Rows are numbered. After the first five, each row is followed by the numbers of the four nearest rows among all rows above it, by straight-line distance, nearest first.
0: [  2  -8   8   8   4   4   4 -10   7  -7   2  -9 -16 -16  12   0   5   5
  -6   1   5 -21  -6  -3   4   5   9  -2   3   6  -7  25  12]
1: [-18 -10 -19   1 -43 -18  11   6   5 -19   9  -1  14  12 -30  29   0  12
  10 -15  -7 -59  -3 -14 -12  -4  -1  27  34  28   1 -44 -10]
2: [ -4   7 -15   3 -24  -4   7   7  -2 -24   7 -13   8  11 -15  18  -1  -2
  -1 -11  -9 -37  -4  -2  -8   1   6   8  16  18  -2 -36   0]
3: [ -7  10  -1   3   3 -12  -3  -8  -7 -13  -5 -11  -4   5  -7   5   9  10
   3   4  11 -29  -1  -2  -5  15  -1  13  13   8  -7   2  11]
4: [ 11   0   5  -5   2   5  -1 -14   3   0  -3  -7   1  -6   5  -5   6   5
  -5   2   0 -18  -1  -3   0  -1   2  -7   6  -1  -3  30  12]
5: [-12  -7  -2  -6   1 -13   3  -4   0  -6  -6 -18  -1 -15  -9  -1  -1  10
  -3   8  13 -42  -4  -9  -2  11   3  16  16  10 -11  20   2] : 3 0 4 2
6: [ -5  -1   2  -4   5  10   1  -3  -4  14  -3  -3 -17 -11   9  -7   7 -11
  -6   9  -6  -7   2   0   2   1   6  -7  -5  -6   8  14  16] : 4 0 3 5
7: [  4  -8   4   1  -2   0   4  -2  -4 -10   0  -5   5   1  -2  -6   9   0
  -5  -8  10 -20  -5   3  -8  10   3  -2   1  10  -9  12   6] : 4 0 3 5
8: [  4  -8   0  -5  20 -10  -4 -10   0   4   4  -9   2  -8  -6  -1   1   9
  -4   4  10  -6  11   1 -13   3   3   2   0   3 -18  12   0] : 7 4 0 3
9: [ -6  -1  -4  -1 -29 -18   7   3   3 -10  -5 -10   7   9  -8  19  -8   5
   1   6  -7 -33   8  -5 -14   4   0  15  10  14 -18 -19  -3] : 2 3 5 7
10: [ -3   3   0   4 -12 -19   3   3   2  -4  13  -2   6  10 -13   9   4  -8
  -2  -1  -4 -28   6  -1 -16   1   7  13  11  11 -12 -20 -13] : 9 2 3 7
11: [ -8  -3   2   3 -13  -5   2  -9  -5   0   7 -15  12   3 -19   7   0   2
   9  -2   5 -31   4   6 -12   4   1   5  17  15  -5  -2   1] : 10 3 7 9
12: [  4  -3  13  10  27   7   0  -4   4   8   3   2  -9 -16  24 -24  -6   0
 -12  -1   8  38  -3  11   7  10  -2 -10 -13 -17  10  39  17] : 6 4 0 8
13: [-14   3  -4   3 -15   1   2  -9  -3 -17 -13   3   2  -2 -18  13   4  11
   0  14   4 -27   5 -11  -3   1   8   6  14   6 -16 -16  -7] : 9 3 11 10
14: [ -7   4   4  -6   9   6  -2   6  13  -2   4 -10  -6 -20  14  -5   5   6
  -5  12   5 -18 -12   7   3  16  -5   3   5   3  -9  40  28] : 0 4 6 7
15: [  6  11   2 -10  21  20   0   0   4  15  -3  -5 -12 -17  15 -19   1   7
  -3   8  11  22   7  11   7   4  -5 -19  -7  -8   4  40  13] : 12 6 4 14
16: [ -9   4 -12   6 -14  -5   5   5   1  -4   0  -5  13  15 -23  15  -4   2
   8  -3   3 -34   4  -2 -14  13  -2   8   3  13 -17 -17 -22] : 10 9 11 13
17: [-12  -3 -13 -12  -7 -12   1  -5  -4  -4  -6  -9   0  -1  -6   6  -4   7
   2  -9   3 -32  12   0 -18  -1  -1   4   2   5  -5 -16   1] : 11 9 10 3
18: [ -7  -2   9  -7   9  -9   4   1  -2  -6   8  -5   0  -6   4  -4  -3   5
  -9   2   8 -37  -2   3   0  11  -2  -8   7  17  -8  17   5] : 7 5 0 4
19: [-12  -5 -24  -7 -31 -12  14   2   2 -27  -2 -13  13  15 -18  33   7   8
  16  -6 -22 -39  -6  -2 -21   7   4  16  19  24 -16 -36 -24] : 2 1 9 16
20: [ -8   2   6 -11   3 -14   3  -3  -6 -14  -4 -25  -2 -10   1   5  11  11
 -11   1   8 -49   3  -5 -25  22   2   0  16  14  -6   4   3] : 5 3 18 17
21: [-12  -4 -22  -7 -22 -16   4  -3  -9 -18  -3  -5  21  14 -21  20  -1   0
  -9  -2   4 -46   5 -11  -8   1  -6  16  26  17  -7 -33  -1] : 2 9 1 16
22: [ -1  -6  -3  -3 -22 -13  17  -7   3 -11   8   6  15  13 -26  20  -8   1
  11 -10  -7 -24  -1  -3  -8   3  12   8  17  19  -5 -44 -21] : 2 10 16 19
23: [ -9   0  -2  -8   1   4   4   1  -3  -3  -5  -9   0 -12  11 -13  -1   2
  -4  12  13 -19  -1   2   4  15   3   3   3   9   3  33  16] : 14 4 0 18
24: [  0   0  -5   2   1  -1  -3   3 -15 -14  -5 -15   5 -18   0  -4   8   5
   0   0   8 -29   7   5  -9   0  -1   6   2   8  -5  18  25] : 7 23 3 4
25: [  3 -10 -16   5 -13 -21   8   3  -3  -7   3  -2   2  15  -6  22   4   8
  12  -3  -6  -8   5  -6  -9  -1  10  11   5   8  -2 -37  -6] : 10 22 9 2
26: [ -4   2   1   3   7   8  -8  -3   3  -5  -8 -14 -13 -17  16 -11   6   5
 -10  -4  19 -13  -8  -5   0  12   0  -2   5   0 -12  52  24] : 14 23 0 4
27: [ -3  -8  -2   5 -11  -4  -1  -1   4  -2   4 -19   4  -1  -4  14   0   4
   5  -2  -4 -26   0   4  -7   1  13   5   4   7  -4  -4  -5] : 11 17 10 7
28: [  3   6  10  -5  31   4 -13  -5  -3  14  -5 -10 -13 -37   9 -21   2  -6
  -6   7  10 -13  -5  -5   9  13   5   2  -1 -10  -3  42  25] : 26 14 23 6
29: [ -4   0  -2   4  -3 -12  -3  -2   4 -10   7  -4   4  10   4  -9  -3   2
   9 -13   2  -9  -1   4   2   3   3   1   8  15 -13  -2  -8] : 7 27 11 10
30: [  4   6   0   7  21  15  -9   1  -4   3  -6 -12 -14  -6  19 -15   3   6
  -5  -5  -4   3  -1  -1   5   2  -9 -15  -3  -7  10  37  15] : 15 6 4 26
31: [  3  -2   4   0  12  16 -10 -10   0  -1  -3 -12  -7  -6   3  -9  13  13
  -9   0   7 -23   3   3   7  11  -7  -1  11  -8  -6  33  26] : 4 26 14 0
32: [-16  -6 -22  -7 -35 -26  27   1   1 -31   7 -20  24   7 -30  32  -2   1
   6  -7   4 -52 -10  -2 -14  10   9  13  33  35 -12 -41  -6] : 1 19 21 2
33: [  3   1  -3  -6   3   0   7 -10   1  -7   0 -23  -3  -9  -4  -9   1   2
  -2   3   5 -32   3 -10  -6  14   9  -7  15   4  -8  31  16] : 4 23 0 5
34: [ -7 -14 -11   1 -16 -16   6   0  -1 -19  -1  -9  17  14 -24  25   5   8
   1   1  -5 -30   0 -11  -8   1   3   7  17  15  -5 -48 -15] : 22 21 2 25
35: [ -7   0  10   0  -1  -1  -3  -1   5 -15  15 -16  -2 -17   1  -1  -6  -1
   6  15  10 -38   0   8  -2   3  -1   0   9   0  -5  18  16] : 18 24 33 0
36: [  2  10   7   8  10   7   0   8  -1  -2   0  -3 -15 -11   9 -21  -2  -4
 -12  -1  10  -2  -3   1   4   5  -4  -5   8  -2   6  25  23] : 30 6 23 26
37: [  1   2   3  -4  -9  -4   2  -1   3  -8 -10 -24   7  -1  -8   0  -2   3
   1   2   8 -34   2  -5  -3   3   1   3   7   3 -16  -6  13] : 3 27 11 17
38: [ -7  -1   2 -15  22  12  -8  -9  -6   8   0 -11  -8 -30  34 -11  14   8
  -4  12  12 -15  -1  -1   3  21  -8  -3  -3  -7 -10  55  27] : 26 28 14 31
39: [-11 -13 -16   4 -19 -16   5  14   0 -22   7  -3  10  16 -14  26  -5   7
  -1 -16   0 -32  -2  -7 -15   3   5   8  23  31   1 -42   0] : 2 34 21 22
40: [-12   2 -13   7 -16 -17   2   5  -7 -18   7  -6  14   6 -14  16  -6  -1
   0   5  -4 -31  10  -3  -3   3  10  15   7  23 -11 -18   0] : 9 10 2 16
41: [  3   3   3   6   1  -8  -2   2  -4   7   9  -3   5   1  -7 -11  -7  -2
   5   2   0 -26  13   2  -2  -3   4  11  -8   4   1 -18 -11] : 10 27 29 17
42: [-12  -5 -11  -3 -33 -18  17   0  -4 -34   3  -5  21  17 -25  27  -5   1
  -1 -15  -3 -34  -3  -7  -7   1   4   8  25  24 -11 -51  -8] : 34 39 32 2
43: [ -8  -8  -3  -2  -9 -15   6  -3   0  -2   7  -8  -2  -3 -12   5 -11  10
  -9  -7  -2 -30   0   2  -2   5  -2  14  -1   0  -5  -2  -1] : 27 17 11 37
44: [  9   3  11   1  11  -3   1   4  -2  -4  -8  -7  -2 -13   3  -3  -2   5
  -3   0   7 -21   2 -15  -6  13  -5   0  -6   1  -6  12  12] : 7 4 0 18
45: [  1  -3   1  -3  10  -5  -3   0  -1   4  -3 -15 -13  -8  15  -8   4   2
   2   8  -7  -5   2  12  -5   7   5  -8  -4   7   1  32  26] : 6 23 4 14
46: [-12  -9 -20   4 -36 -18  23   9 -11 -37   3 -12  16  18 -26  35  10   0
  -2   0   3 -54   0 -13  -8  11   5  23  22  40 -12 -49 -14] : 32 42 1 19
47: [ -2  -6  -8  -9 -15  -4  -7  -2   4  -5   5 -10   4  -2 -10  -4  -6   7
   4   2   6 -34   1   2 -16   8   7  -2  11  20 -11  -1   2] : 11 27 37 17
48: [ -6   6  -3 -13 -10 -17  -4  -1  -4  -7   8  -8   8  13 -12  13   2  10
   7  -2   7 -36  -3  -4 -15   1  -2  13   7   3  -2 -31  -4] : 17 10 9 16
49: [  1 -13 -14  -9 -27  -8   8  -3   1 -16   3 -18  12  -3 -17  16   5   0
   1   1   3 -60   1  -7 -12   1   0  17  22  10 -12 -15   0] : 21 9 2 11
50: [ -5  -4  -9  -6 -14   7   1  -1  -1  -1   4  -8  14   9 -16  23  -4   4
  -5  -6  11 -63   2   0  -8   1   1  15  11  18 -17 -21   0] : 49 21 16 48
51: [  6   4  13  -1  27  13   3  -8   7   1 -11  -3  -8 -14   8 -15   5   7
 -17   5   6  -7   6   0  14   6  -5  -4  -3  -1  -5  58  28] : 26 31 28 30
52: [ -2  -8  -1   4 -32 -14  11   4   2  -7   5   6   8  18 -14   7  -6   2
   7  -4  -6 -13  -4   0 -20  -5   7   3  12  20   2 -32 -12] : 22 25 10 9
53: [  5  -1  -2   1 -18 -11 -11  -4   4  -7   9   0  -2   7 -10  10  -5  -1
   5  -6  -6 -11   3  -6  -7   9  -8   5  11   4   1 -26  -6] : 10 25 48 52
54: [ -3   0   4   7  10 -14   4  -3   3   2  -2   5   9  -3  11 -13  -1  -1
   5   0  12 -10   1   0  -7   5   5   2   1  10  -8   0  11] : 7 29 44 8
55: [  1   6  15 -14  27   9 -11   6   6  15   3 -10 -12 -15  12 -25  -4  16
   0   8  11   6   6  -4   9  11  -1  -2  -8  -4  -4  52  22] : 15 51 28 30
56: [  6  -4  -2  -9  -8  -2   0  -1   4  -6   6  -5  -3   8   1  10  -4  -6
   8   3   4 -18  -1   3   0  -2  -6   8   3   4  -3 -12  -8] : 53 27 29 41
57: [  7  -4  11  -2   1   2   5  -1   7   1  -2  -4 -18 -12  -2  -5   8  -3
  -6   4   4 -16   2  -2   6  17  -9  -5  -3   0   3  16  11] : 44 0 6 4
58: [  4  -3  13 -14  15  10  -3  -9   1  14  -4  -1  -6 -12  19 -16   3   0
   9  14  14  11   1  -2   4  10  -5 -13  -4   4  -6  36  20] : 15 55 45 30
59: [ -9  -4 -10   5 -16 -13   0  -3   2  -8   2 -11  16 -14 -25  11   2   8
  -6   1  -6 -52   9   2 -12  18   8  16  20  17  -8  -7   6] : 49 11 40 47
60: [ -9   3   5 -12  -2  -8  -7 -12  -4 -15   7 -10   8 -11  -5   0   6   6
  -6  20   7 -52  -4   0   3  20  12   8  19  10 -14  26  20] : 5 35 33 18
61: [  7   7   5  -8  21   7  -9 -12   4   9 -11  -6 -14 -15  14 -16   6  -8
 -11   4   8   5   9  11   3   5  -9 -15  -1 -18  -1  44  19] : 15 30 51 58
62: [  0  -2   5   1  -2   7  -2  -9   6   1  -2 -10  -4 -16  18  -7   3   8
  -7   4   2 -27  -4  -2  -5  16  -1  -9  11   5  -5  22  11] : 0 4 23 33
63: [-11  -6 -16   2 -36 -18  17   1  -1 -11  -1  -1  29   6 -24  19  -2   5
  10  -4  -7 -43  -7  -6 -12 -13   6  10  25  23  -2 -37  -9] : 42 1 34 21
64: [ -6  -6   4  -8   4   5  -2  -2   2  10  -5 -10  -1 -11   9 -12   9  -6
 -11  13   7 -20   0   4   4   6 -11  -7  -2   0   0  40  22] : 23 14 4 31
65: [ -4  -3 -12 -11   0 -10  -6  -1   2  -6   2  -6  -4  -7  -8  -4  -1   0
  -4   1   7 -36  -1  -7  -5  14   5   1  11  14  -1  18   1] : 5 18 47 33
66: [ -6   1  18 -24  28   7 -18  -5  14  12   3 -10  -9 -29  18 -19  -3   4
  -7   8  13  -7  -5  -4   2  14  -5   2   8 -14  -5  47  29] : 28 55 38 14
67: [  8  -5   2  -5   1   5   5 -10   6  -5   2   5  -1 -11  11 -11   4   1
   0   3   7 -29  -5  -1   1  -6   4  -9  17   7  -5  12  16] : 4 62 0 7
68: [  4   1   5   2 -12  -9   8  -6   2  -8   2 -13  -2  -3  -8   4   1   4
  -2  -4   6 -28  -8 -11  -8   1   0  12   0   5  -5   0  -3] : 43 27 37 7
69: [  4   7   2 -11  18   8 -14  -2  -1   5  -1 -17 -12 -31  18 -16   6   9
 -13   4  18 -23 -14  -2  -3   6  -6  -4   6   5 -14  56  24] : 26 38 14 28
70: [  3   3   1  -5  21   5  -2  -5  -5  10  -3  -8  -9 -20  18 -21   3   0
  -7   7  10  -2   1   3   9  -2  -3 -20 -14 -16  -4  43  10] : 61 15 30 58
71: [ -7   0  -3  -2  -6  -7   9  -1   4 -10  14 -10   7   0  -7  14   1  -3
   6   1  -1 -38   6   3 -12   4  10   3  11  14 -11 -18  -7] : 10 27 11 40
72: [  2  -9   3  -3   0  -6  -3  -6 -12  -6   1 -16   7 -21   4  -4   2   8
  -6  11 -10 -35  -8 -12  -9  21  -5   0   3   0 -12  20  27] : 62 33 24 44
73: [ -4   2  -8  -5  -2 -14  -7 -11  -1  -2  -5 -11  -5  -9  -7 -18  -5   7
  -1  -5  -4 -35  -8  -5 -12   5  -8  -4  10   3  -1   8  -7] : 65 47 68 43
74: [ -2  -7   0   4  -4 -14   9 -10   3  -2  -7 -10  -2  -1 -10  -7   1  -3
   8   4   0 -14  -1  -3   0 -11  12  -3  -1   0  -3   0   7] : 68 27 54 37
75: [  2   0   3  -5   3   2   6  10  -6   0  -9 -12   6 -15   8   0   9  17
  -6   6   7 -31 -10  -1  -6  17   2   0  16   1  -6  26  12] : 62 23 33 72
76: [ -3  -6   2 -11  -9  -9   5   0   3 -12   9 -11   4  -5  -8   9   0  -6
   6   0   0 -32   3   8 -14   3   6  -1   8  11  -9  -5   7] : 71 47 27 11
77: [  7   3  -3  -2 -12   6  -1   4   4  -8   4 -11   8   2 -10   7  -7   1
   3  -1  -2 -18   2  -3  -5  -8   1  -1   4   9   3 -15  -9] : 56 27 53 68
78: [-11  -8 -20  -4  -6 -10   7  -4  -7 -15  13 -11  10   1 -28  12   0   5
   0  -3  -4 -36  -5  -9 -17   4  13  20  14  18 -13 -14   3] : 40 71 59 49
79: [ -3  -6 -18   3 -20 -20   9   0  -9  -3   4   8  17  11 -16  30  -2  -1
   3  -8  -7 -32 -20  -5  -3 -11  12   4  16  15 -15 -43  -8] : 63 22 34 2
80: [  5   2  16  -6  18  12 -20   1   2  14   3   3  -4 -26  12 -28   2  -6
  -5   5   6  18  -8   9   4   7  -6 -13 -11 -13  -1  49  10] : 15 70 61 12
81: [ -7 -13 -13   6 -16 -25  16  -1  -5 -14   2   4  19  17 -33  21  -9  10
   3 -14 -15 -37   7   4  -8   3   9   9  10  24   0 -45 -14] : 22 34 42 39
82: [  1  -3   3  -6   4  -3  10  -3   8   6   2  -8   4  -9   6  -8  14   9
   3 -17   7 -31   2  13  -3  16   6  -4  -1   4  -1  24  15] : 7 62 4 18
83: [  1   3   4   1   5   2  -7  -7   2 -16   0 -23  13 -27   4   2  20  10
  -3  26  18 -43 -13  -7  -9  27  -7   4  22  11 -20  52  41] : 60 14 72 75
84: [ -2  -5  -7   4 -31 -15   6  -9   0 -17  14   1   6   4 -16  24   3   2
   1 -13  -1 -15   8 -14  -1  -3   8   7  13  14  -5 -39 -12] : 22 25 34 52
85: [ -3   7   4  -6  12  13   0  -7  11   8  -1 -10   1 -22  19 -19  -4   2
  -4   9  22 -12  -9   4   1  16  -2   1  -6   1  -2  34  31] : 14 23 64 26
86: [ -1  -2  -1   8   0 -10   2  -2  -5   6  -4  -2  -1  -3  -2   2 -18  -4
  -1  -1   1 -16  -3  -2  -4   2   9  17  -1  18 -13   2   3] : 54 43 68 27
87: [  6   3   8  -1  17   2   7  -6   4  -6   9 -17 -16 -15  14  -7   7  -1
 -11   7  17 -19  10  -1   0  17  -1   2   3  -7  -8  48  25] : 26 14 31 51
88: [  3   0   4  -2  14   5   0  -1   6   2   3 -19  -4 -19  13  -1   0   2
  -7   3  15 -25   7  20   1  12   3  -5  12  -7 -11  34  35] : 87 14 31 85
89: [-10   3 -11  -7 -23 -23  17   8  -5  -8   9 -11  18  10 -16  19   2   4
  10  -8  -2 -35  -2  -5 -14  -5  11  10  18  25 -13 -35  -3] : 63 2 39 79
90: [ -8  -7   1 -14  12   0   6 -12   9 -13  13 -29  -1 -26   3   4   1   6
  -7   9  16 -39   0  -2  -4   9 -15  -1  17  10 -13  46  47] : 83 88 14 87
91: [ -5  -1   7 -14   2   9  -9   0   6 -13  -4  -9   5 -11   8 -15   2  -1
  -5   9  12 -22   5   2  -2  12   1 -12   3   2  -4  31  30] : 23 64 14 62
92: [-11  -5 -13  -4 -18  -7   8   4   5 -15   5   7  10   8 -15  33   1   7
  -3 -18  -5 -34  13  -8 -11  -1   6  12  15   7 -11 -48 -12] : 34 84 22 39
93: [  7   1   8  -1   8  12 -11  -9   5  -1  -6  -8  -3 -19  -3  -5   9   5
  -4   5   5  -7  -3   6   7   9  -6  -8  -7   2   3  21  13] : 57 4 31 64
94: [ -6  -1   4  -5  16  -3   2  -6  -3   9  -7 -14 -19 -14  17 -13   5   6
  -2   7   3 -12  -3   2 -14   6 -11  -8  -2 -10   0  33  20] : 45 64 70 30
95: [  2  -6  -4  -1  -8 -11   3  -1  -2 -10   5  -2  11   4  -3   6 -11  -1
   6  -4  13 -28  -1  -1 -16   2   0  11  12  10  -8 -24  -4] : 71 48 10 56
96: [  0   8   3  -8  -6   2  -4   0   0   0  -2  -9  -6  -9   4 -10  -7  12
  -8   1   0 -22   1   1  -2   6  -6  -5   7   0   5  28  18] : 4 62 23 91
97: [  3  10  17   0  18  19  -4   0  -1   6  -4 -15  -2 -14  12 -18  -2  -3
 -15   8  12  -3  -2   9  11  16  -1  -6   2  -1   4  47  23] : 51 85 36 61
98: [-13  -6  -1  -9 -15  -5   7  -5   7 -10 -12 -29  10 -15  -8   2   6   7
   0   9  11 -63 -11  -3 -13  19  10   8  14  25 -14  22  10] : 5 60 20 65
99: [ -9  -3  -4   1  -9  -9   7   3   1 -12  -2  -8  -3   4 -26   3  -4   4
  18  -7  11 -39   2  -3 -12  -2   7   3  26  29  -7 -15  -5] : 11 71 47 95
100: [ -3  -5  -2 -12   8   9  -4  -6  -4   2   6 -13  -9 -29  14 -12  -1   2
  -5   2  16 -12   7   5  -1   9  -2   4   0   1  -8  46  23] : 26 87 85 23
101: [ -6   2  -4   4 -18 -13   3   1  -2  -7   6  -7   3   8 -11  14  -2  -1
  -4  -2   1 -34   0   0  -1  -6  -1   8  13   8  -9 -41  -3] : 2 48 10 95
102: [  1   0   8  -3  10   7  10  -1  -1  -2  -1 -15  -4 -14  13  -1   8  -2
  -8  11  11 -18  -1   5   2  16   4  -4  10  -5  -5  43  34] : 88 87 14 64
103: [ 11  15  10  -7  19   0 -11  -7  -2   0 -16 -12 -13 -20  13  -8  -8   0
  -2  -6  11   3 -10   8   1   7  -3  -3  -5 -19  -8  40  21] : 61 70 28 94
104: [  4   0 -11   5 -15 -13   8  -4   5  -8   7 -19  10   7 -11  18   0   2
   8  -4  -7 -31  11  -7  -8   4   8  11  21  14 -15 -23  -3] : 71 9 10 40
